Here is a tiny trained network, its code and every weight. The questions are about switching its units off for an input and a target symbol, where a switched-off unit gives its printed mean instead of its output.

import numpy as np


def w(rows, s, z=0):
    codes = np.array(rows[::2]) - 128.0
    scale = np.full(codes.shape[1], s)
    scale[-1] = z or s
    return codes * scale


def f(y):
    return y / 2 * (1 + np.tanh(0.7978845608 * (y + 0.044715 * y**3)))


def softmax(a):
    e = np.exp(a - a.max(-1, keepdims=True))
    return e / e.sum(-1, keepdims=True)


def log_softmax(a):
    a = a - a.max(-1, keepdims=True)
    return a - np.log(np.exp(a).sum(-1, keepdims=True))


def net(x, mask):
    ids = ['αβγδεζθλμξσφψω'.index(c) for c in x.split()]
    T = len(ids)
    res = E[ids] + P[:T]
    r = res
    for j in range(2):
        rows = slice(2 * j, 2 * j + 2)
        q, k, v = (r @ M[0][rows].T for M in (Q, K, V))
        z = softmax(np.where(np.tri(T) > 0, q @ k.T / 2**0.5, -1e9)) @ v
        o = O[0][rows]
        res = res + np.where(mask[j], z, o[:, -1]) @ o[:, :-1]
    y = f(res @ A[0][:, :-1].T + A[0][:, -1])
    res = res + np.where(mask[2:14], y, B[0][:, -1]) @ B[0][:, :-1]
    return log_softmax(res[-1] @ U[:, :-1].T + U[:, -1])


Q, K, V, O, A, B = {}, {}, {}, {}, {}, {}
E = w([
[159,136,11,163,181],'α',
[130,49,154,80,239],'β',
[75,123,150,174,48],'γ',
[74,187,172,147,168],'δ',
[121,100,86,171,100],'ε',
[106,165,162,125,203],'ζ',
[162,5,98,162,102],'θ',
[53,157,86,216,77],'λ',
[126,61,129,157,63],'μ',
[105,122,194,94,167],'ξ',
[146,110,76,158,134],'σ',
[126,103,33,185,142],'φ',
[167,79,74,140,118],'ψ',
[94,170,200,114,131],'ω',
],0.015)
P = w([
[108,230,2,61,75],'0',
[45,72,151,255,121],'1',
[94,65,168,205,97],'2',
[127,59,157,201,108],'3',
[159,43,140,195,119],'4',
[174,21,141,189,124],'5',
[202,22,127,190,130],'6',
[215,24,116,197,147],'7',
[230,32,117,193,158],'8',
],0.0057)
Q[0] = w([
[97,143,153,90,143],'H1',
[139,102,74,234,18],'H1',
[154,146,157,9,154],'H2',
[132,47,101,236,118],'H2',
],0.013)
K[0] = w([
[130,100,135,235,189],'H1',
[98,231,19,18,38],'H1',
[128,74,179,205,194],'H2',
[96,155,66,2,126],'H2',
],0.0095)
V[0] = w([
[119,221,36,107,176],'H1',
[142,144,181,27,39],'H1',
[231,101,132,41,248],'H2',
[186,37,91,134,75],'H2',
],0.014)
O[0] = w([
[132,188,37,60,137,217],'H1',
[173,173,121,250,140,3],'H1',
[215,189,89,38,69,90],'H2',
[88,82,155,147,14,181],'H2',
],0.011,0.0062)
A[0] = w([
[102,123,216,229,188,135],'N1',
[186,202,74,117,80,119],'N2',
[112,88,88,219,123,99],'N3',
[98,230,195,170,140,38],'N4',
[71,21,78,158,213,121],'N5',
[140,113,197,209,199,99],'N6',
[160,83,133,57,149,196],'N7',
[95,161,166,161,246,87],'N8',
[121,243,120,64,111,34],'N9',
[125,140,55,183,48,150],'N10',
[36,108,49,119,156,45],'N11',
[14,141,254,117,109,252],'N12',
],0.0091,0.0041)
B[0] = w([
[69,152,124,70,61,194],'N1',
[174,136,178,159,132,184],'N2',
[102,139,173,165,126,193],'N3',
[171,91,169,111,183,129],'N4',
[131,198,101,164,162,248],'N5',
[148,173,165,74,105,166],'N6',
[88,148,124,109,135,194],'N7',
[168,143,126,61,106,158],'N8',
[106,76,249,152,146,175],'N9',
[186,88,126,141,65,174],'N10',
[64,107,100,123,138,203],'N11',
[200,85,127,132,200,231],'N12',
],0.011,0.017)
U = w([
[110,182,148,99,117,36],'α',
[105,124,74,35,104,155],'β',
[158,112,183,114,255,168],'γ',
[215,149,147,115,95,65],'δ',
[133,147,83,72,85,220],'ε',
[177,209,97,114,111,182],'ζ',
[165,73,134,162,123,50],'θ',
[166,138,62,107,30,150],'λ',
[112,149,175,156,82,52],'μ',
[93,162,125,99,166,3],'ξ',
[115,107,102,208,186,218],'σ',
[174,153,59,111,187,88],'φ',
[229,148,97,182,159,147],'ψ',
[103,94,145,48,146,183],'ω',
],0.0087,0.0049)

Each question gives the input, a string of symbols that net reads in full, and the target symbol t.
The units are the heads (2 rows each of Q, K, V and O) and the neurons (one row each of A and B). Each row of codes is followed by its name. A weight is (code - 128) times the scale printed after its matrix; where a second scale follows, it is the last column's (O, A, B and U).
mask holds one flag per unit, heads first, then neurons. A switched-off unit (its flag False) gives its mean, the last column of its rows in O or B, instead of its output. The means were averaged over made-up inputs and are rounded, as every weight is.
A unit's drop is (log p(t) with every unit on - log p(t) with that unit switched off) / (log p(t) with every unit on - log p(t) with every unit switched off).
The circuit of an input: a set's keep is (log p(t) with only the set's units on - log p(t) with every unit switched off) / (log p(t) with every unit on - log p(t) with every unit switched off). Starting from the 12 units with the biggest drops (on a tie, the unit counted first), units are removed one at a time, each time the one whose removal leaves the highest keep (on an exact tie, the one counted first), for as long as the keep stays at least 0.8.
units of the circuit, in order: the units of the circuit, biggest drop first
unit that matters most: the unit with the biggest drop
top k neurons: the k neurons with the biggest drops, biggest first
which heads matter: for each layer, one digit per head in row order, 1 if its drop is at least 0.15 and else 0, layers parted by /
input θ ε ε ε γ ε, target θ: units of the circuit, in order -> [H2; N12; H1]
input γ ε β ψ ε ε φ γ ε, target α: unit that matters most -> N1
input ε α ε ψ ξ σ, target σ: which heads matter -> 01
input ε μ θ ω, target γ: which heads matter -> 01
input β μ δ β ε ε β μ μ, target δ: which heads matter -> 01
input μ φ μ ε φ, target μ: units of the circuit, in order -> [H1; N1; H2]
input γ ζ ψ ε μ α ε ε μ, target α: units of the circuit, in order -> [N1; H2; N6; N5]
input ζ ψ ω φ β ω β φ, target γ: units of the circuit, in order -> [H2; N9; H1]
input ε ε ε ξ θ σ ω ε σ, target σ: units of the circuit, in order -> [H2; N5]
input φ μ ε, target β: which heads matter -> 10
input ω δ ζ ε, target ζ: which heads matter -> 11
input μ ψ ε ε ε φ ζ ψ, target μ: units of the circuit, in order -> [H1; H2; N1]
input ε σ β ε λ, target σ: which heads matter -> 01
input μ β μ ε ζ δ φ β, target ω: units of the circuit, in order -> [H2; N5]
input λ ω β ε, target ξ: which heads matter -> 01
input μ μ μ ε ε ε ψ λ θ, target μ: which heads matter -> 11
input δ δ ε β ε ζ ε ε μ, target φ: units of the circuit, in order -> [H2; H1; N9]
input β ε ε ξ ε γ ε μ, target δ: which heads matter -> 01
input ζ λ α ψ ε μ β β ε, target γ: top 2 neurons -> [N9; N2]
input μ ψ β ε ε ζ λ ε, target μ: units of the circuit, in order -> [H1; N1; H2]
input ξ ε μ, target ψ: unit that matters most -> H1
input β ε ε λ α ζ ε, target δ: units of the circuit, in order -> [H2; N2]
input λ ε ζ σ ξ α ξ σ, target ξ: units of the circuit, in order -> [H2; N5; N1; N8]
